Below is a small trained network, with its code and all its weights. Each question gives an input and a class and asks what happens when units are switched off, that is, made to give their printed mean instead of their output.

import numpy as np


def w(rows, s, z=0):
    codes = np.array(rows[::2]) - 128.0
    scale = np.full(codes.shape[1], s)
    scale[-1] = z or s
    return codes * scale


def f(y):
    return y / 2 * (1 + np.tanh(0.7978845608 * (y + 0.044715 * y**3)))


def log_softmax(a):
    a = a - a.max(-1, keepdims=True)
    return a - np.log(np.exp(a).sum(-1, keepdims=True))


def net(x, mask):
    res = np.array(x, float).reshape(1, 5) / 4 @ E
    y = f(res @ A[0][:, :-1].T + A[0][:, -1])
    res = res + np.where(mask, y, B[0][:, -1]) @ B[0][:, :-1]
    return log_softmax(res[-1] @ U[:, :-1].T + U[:, -1])


A, B = {}, {}
E = w([
[107,164,102,189,120,43,166,94],'x0',
[181,153,122,200,103,164,66,87],'x1',
[10,90,26,120,98,151,70,95],'x2',
[63,171,181,86,71,173,198,76],'x3',
[190,58,118,142,37,142,208,147],'x4',
],0.013)
A[0] = w([
[155,107,138,253,87,191,65,50,3],'N1',
[114,66,128,98,149,42,102,196,106],'N2',
[125,208,138,108,215,126,129,154,182],'N3',
[131,123,85,135,138,33,160,89,110],'N4',
[154,74,49,147,52,173,183,119,15],'N5',
[96,86,103,41,121,77,173,151,135],'N6',
[98,100,67,170,98,173,88,70,79],'N7',
[100,151,122,174,147,60,129,59,75],'N8',
[85,147,152,139,95,173,138,113,77],'N9',
[112,135,173,121,106,139,135,76,109],'N10',
[144,172,85,148,121,74,152,83,90],'N11',
[152,78,59,182,176,125,72,176,73],'N12',
[152,97,129,66,178,235,85,142,136],'N13',
[190,74,99,183,67,122,165,175,71],'N14',
[87,134,136,120,169,122,59,63,79],'N15',
[37,43,61,96,113,128,120,96,52],'N16',
[76,175,122,78,111,153,171,85,73],'N17',
],0.013,0.0069)
B[0] = w([
[72,83,158,248,130,211,160,142,215],'N1',
[126,173,101,174,114,204,165,164,199],'N2',
[101,115,186,134,77,90,109,176,221],'N3',
[121,89,93,104,153,142,180,124,189],'N4',
[85,154,103,49,101,74,37,152,213],'N5',
[77,93,138,233,137,140,127,172,210],'N6',
[170,103,201,105,140,125,136,136,220],'N7',
[82,92,122,72,154,110,175,88,187],'N8',
[157,156,66,81,128,153,118,179,171],'N9',
[173,135,89,83,173,161,133,232,167],'N10',
[152,114,100,55,111,126,172,59,174],'N11',
[142,191,112,30,181,209,137,179,228],'N12',
[101,58,57,95,164,59,195,46,234],'N13',
[114,142,135,98,81,68,131,181,229],'N14',
[73,154,173,73,87,79,54,150,198],'N15',
[174,123,226,134,163,88,185,129,247],'N16',
[142,196,81,127,187,198,140,169,198],'N17',
],0.011,0.016)
U = w([
[143,188,88,94,160,196,129,167,85],'0',
[207,103,246,126,140,91,168,143,170],'1',
[41,138,130,102,84,70,76,162,56],'2',
[39,95,132,196,125,182,148,147,254],'3',
[85,64,59,79,141,110,171,61,133],'4',
[116,121,134,131,131,108,123,131,250],'5',
[201,165,90,128,160,126,90,58,72],'6',
[134,158,90,156,103,123,67,74,54],'7',
],0.012,0.0067)

Each question gives the input, the list of numbers given to net, and the class t.
The units are the neurons (one row each of A and B). Each row of codes is followed by its name. A weight is (code - 128) times the scale printed after its matrix; where a second scale follows, it is the last column's (A, B and U).
mask holds one flag per neuron, in row order. A switched-off neuron (its flag False) gives its mean, the last column of its row in B, instead of its output. The means were averaged over made-up inputs and are rounded, as every weight is.
A unit's drop is (log p(t) with every unit on - log p(t) with that unit switched off) / (log p(t) with every unit on - log p(t) with every unit switched off).
The circuit of an input: a set's keep is (log p(t) with only the set's units on - log p(t) with every unit switched off) / (log p(t) with every unit on - log p(t) with every unit switched off). Starting from the 12 units with the biggest drops (on a tie, the unit counted first), units are removed one at a time, each time the one whose removal leaves the highest keep (on an exact tie, the one counted first), for as long as the keep stays at least 0.8.
circuit, biggest first: the units of the circuit, biggest drop first
unit that matters most: the unit with the biggest drop
top k neurons: the k neurons with the biggest drops, biggest first
drop when u is switched off: that unit's drop, to one decimal
input [-6,5,0,2,-7], class 2: unit that matters most : N15
input [-4,8,8,6,-2], class 1: top 4 neurons : [N7, N16, N6, N2]
input [-4,-8,-8,-8,3], class 0: top 3 neurons : [N2, N16, N1]
input [8,8,-2,8,-2], class 0: top 2 neurons : [N10, N13]
input [-2,-8,8,-7,1], class 1: top 2 neurons : [N16, N1]
input [-5,-6,0,-3,7], class 2: top 2 neurons : [N5, N14]
input [-3,5,-4,-3,1], class 3: top 2 neurons : [N16, N1]
input [-8,0,5,6,-6], class 4: top 2 neurons : [N13, N12]
input [-3,1,7,-4,-7], class 1: top 3 neurons : [N16, N7, N5]
input [-4,-7,3,-4,3], class 3: top 2 neurons : [N6, N2]
input [3,2,-5,-5,-6], class 2: circuit, biggest first : [N3, N16]
input [0,-4,5,-7,-1], class 0: top 2 neurons : [N12, N2]
input [-8,6,7,2,7], class 4: top 2 neurons : [N13, N5]
input [-5,-3,3,-6,7], class 2: top 3 neurons : [N5, N14, N17]
input [2,-8,-1,-7,8], class 2: top 2 neurons : [N14, N5]
input [8,4,0,-6,1], class 4: circuit, biggest first : [N11]
input [-4,-4,-4,-4,5], class 2: circuit, biggest first : [N16, N14]
input [-6,-4,-5,4,3], class 4: circuit, biggest first : [N16, N13]
input [-4,-4,-4,2,-7], class 2: circuit, biggest first : [N16, N3]
input [-4,7,2,4,-6], class 3: circuit, biggest first : [N1]
input [-4,4,-2,8,6], class 0: drop when N12 is switched off : 0.0
input [2,1,3,6,-5], class 0: drop when N10 is switched off : 0.1
input [-4,-8,-3,7,7], class 3: drop when N13 is switched off : -0.1
